[[ 0.00  1.21 -4.83  3.82 -2.45  2.81  5.19 -2.41]
 [ 2.35  4.22  0.98 -2.60  2.62 -0.47 -3.58 -2.41]
 [ 3.73  3.93 -1.44 -4.70  2.72 -1.59 -5.29 -0.27]
 [-0.13  3.96 -1.69 -0.24  0.24 -2.32  3.21 -1.60]
 [ 1.62 -1.64 -0.16 -4.60 -1.66  4.82 -4.13  4.99]
 [ 4.36  2.13  1.16 -3.41  4.34  3.44  4.48  3.26]]
->
[[ 0.00  2.35  3.73 -0.13  1.62  4.36]
 [ 1.21  4.22  3.93  3.96 -1.64  2.13]
 [-4.83  0.98 -1.44 -1.69 -0.16  1.16]
 [ 3.82 -2.60 -4.70 -0.24 -4.60 -3.41]
 [-2.45  2.62  2.72  0.24 -1.66  4.34]
 [ 2.81 -0.47 -1.59 -2.32  4.82  3.44]
 [ 5.19 -3.58 -5.29  3.21 -4.13  4.48]
 [-2.41 -2.41 -0.27 -1.60  4.99  3.26]]

[[ 4.31  4.49  1.03 -0.91 -3.42  1.47 -2.52 -1.85]
 [ 1.80 -2.76 -1.85  3.85 -3.10  2.52  0.12  3.51]
 [-2.16 -2.35  2.02  4.38  1.22  2.33 -2.45  0.68]
 [ 1.90 -3.11  0.03 -3.82  1.74  0.24  2.48  0.96]
 [-2.65 -2.55  0.52 -2.39  3.84  2.67  3.96 -1.24]
 [-3.10  2.49 -2.44  0.80  3.06 -3.01  0.03 -3.15]
 [-3.38  1.94  5.48 -1.68 -2.71  0.19  1.93  3.89]
 [ 0.82  2.79  0.24 -3.32 -2.11 -1.30  2.22 -0.68]
 [ 2.26 -2.03  4.83 -2.98  2.68 -1.52 -3.48  0.57]]
->
[[ 4.31  1.80 -2.16  1.90 -2.65 -3.10 -3.38  0.82  2.26]
 [ 4.49 -2.76 -2.35 -3.11 -2.55  2.49  1.94  2.79 -2.03]
 [ 1.03 -1.85  2.02  0.03  0.52 -2.44  5.48  0.24  4.83]
 [-0.91  3.85  4.38 -3.82 -2.39  0.80 -1.68 -3.32 -2.98]
 [-3.42 -3.10  1.22  1.74  3.84  3.06 -2.71 -2.11  2.68]
 [ 1.47  2.52  2.33  0.24  2.67 -3.01  0.19 -1.30 -1.52]
 [-2.52  0.12 -2.45  2.48  3.96  0.03  1.93  2.22 -3.48]
 [-1.85  3.51  0.68  0.96 -1.24 -3.15  3.89 -0.68  0.57]]

[[-2.21 -1.86]
 [-1.95 -5.86]
 [-2.75  0.11]
 [-0.42 -2.24]
 [ 4.51 -1.31]]
->
[[-2.21 -1.95 -2.75 -0.42  4.51]
 [-1.86 -5.86  0.11 -2.24 -1.31]]

[[-2.51 -0.91  2.79  2.72  0.05  3.66 -2.03 -2.34 -3.63]
 [ 1.78  2.65  1.34  3.53  4.80  1.80 -1.68 -4.80  3.01]
 [-2.79 -4.91  4.29  1.25  2.44 -0.11 -3.50  3.36  3.32]
 [ 1.10  0.87  1.45  3.21  2.59 -4.16 -1.04  0.91  0.02]]
->
[[-2.51  1.78 -2.79  1.10]
 [-0.91  2.65 -4.91  0.87]
 [ 2.79  1.34  4.29  1.45]
 [ 2.72  3.53  1.25  3.21]
 [ 0.05  4.80  2.44  2.59]
 [ 3.66  1.80 -0.11 -4.16]
 [-2.03 -1.68 -3.50 -1.04]
 [-2.34 -4.80  3.36  0.91]
 [-3.63  3.01  3.32  0.02]]

[[ 0.11  0.03  0.09 -0.13  0.06 -0.02  0.00 -0.14  0.00 -0.02  0.14  0.05]
 [-0.53 -0.18  0.03  0.16 -0.03  0.35  0.03 -0.11  0.14 -0.24  0.19 -0.74]
 [ 1.21 -1.83  1.59  0.74  0.74 -0.36  0.19  0.47  0.60 -2.30  1.67 -0.81]
 [ 1.64 -1.82  3.80  0.73  4.26 -0.86 -0.60  3.69  0.76 -3.69  2.93 -2.03]
 [-0.13  0.00  0.11  0.01  0.00  0.12  0.02 -0.01 -0.05 -0.20  0.11  0.14]]
->
[[ 0.11 -0.53  1.21  1.64 -0.13]
 [ 0.03 -0.18 -1.83 -1.82  0.00]
 [ 0.09  0.03  1.59  3.80  0.11]
 [-0.13  0.16  0.74  0.73  0.01]
 [ 0.06 -0.03  0.74  4.26  0.00]
 [-0.02  0.35 -0.36 -0.86  0.12]
 [ 0.00  0.03  0.19 -0.60  0.02]
 [-0.14 -0.11  0.47  3.69 -0.01]
 [ 0.00  0.14  0.60  0.76 -0.05]
 [-0.02 -0.24 -2.30 -3.69 -0.20]
 [ 0.14  0.19  1.67  2.93  0.11]
 [ 0.05 -0.74 -0.81 -2.03  0.14]]

[[-2.18  1.00  0.79  1.33 -2.04  2.21  0.97  1.05 -3.22]
 [-1.45 -1.83 -1.48 -2.13 -0.01 -1.93 -1.80 -1.96  0.17]
 [-2.31  1.43  1.52  2.59  1.82  3.53  1.41  1.53  2.03]
 [-2.16 -1.88 -1.27  1.88  1.75  2.26 -1.94 -2.19  2.43]
 [ 1.81 -1.59 -1.78 -0.95  1.74 -1.61 -1.57 -1.65  2.40]
 [ 1.91 -4.29 -2.30  1.60 -0.88  1.71 -4.50 -4.95 -0.47]
 [ 2.03  0.46  0.41  1.64 -0.88  1.48  0.42  0.46 -0.94]
 [-0.35  1.80  2.01 -2.48  1.93 -2.53  1.88  1.97  2.90]
 [ 0.89 -3.21 -2.18  2.19 -1.41  2.41 -3.45 -3.76 -1.94]
 [-2.58  1.95  1.30  2.70 -1.66  3.70  1.95  2.17 -3.27]]
->
[[-2.18 -1.45 -2.31 -2.16  1.81  1.91  2.03 -0.35  0.89 -2.58]
 [ 1.00 -1.83  1.43 -1.88 -1.59 -4.29  0.46  1.80 -3.21  1.95]
 [ 0.79 -1.48  1.52 -1.27 -1.78 -2.30  0.41  2.01 -2.18  1.30]
 [ 1.33 -2.13  2.59  1.88 -0.95  1.60  1.64 -2.48  2.19  2.70]
 [-2.04 -0.01  1.82  1.75  1.74 -0.88 -0.88  1.93 -1.41 -1.66]
 [ 2.21 -1.93  3.53  2.26 -1.61  1.71  1.48 -2.53  2.41  3.70]
 [ 0.97 -1.80  1.41 -1.94 -1.57 -4.50  0.42  1.88 -3.45  1.95]
 [ 1.05 -1.96  1.53 -2.19 -1.65 -4.95  0.46  1.97 -3.76  2.17]
 [-3.22  0.17  2.03  2.43  2.40 -0.47 -0.94  2.90 -1.94 -3.27]]
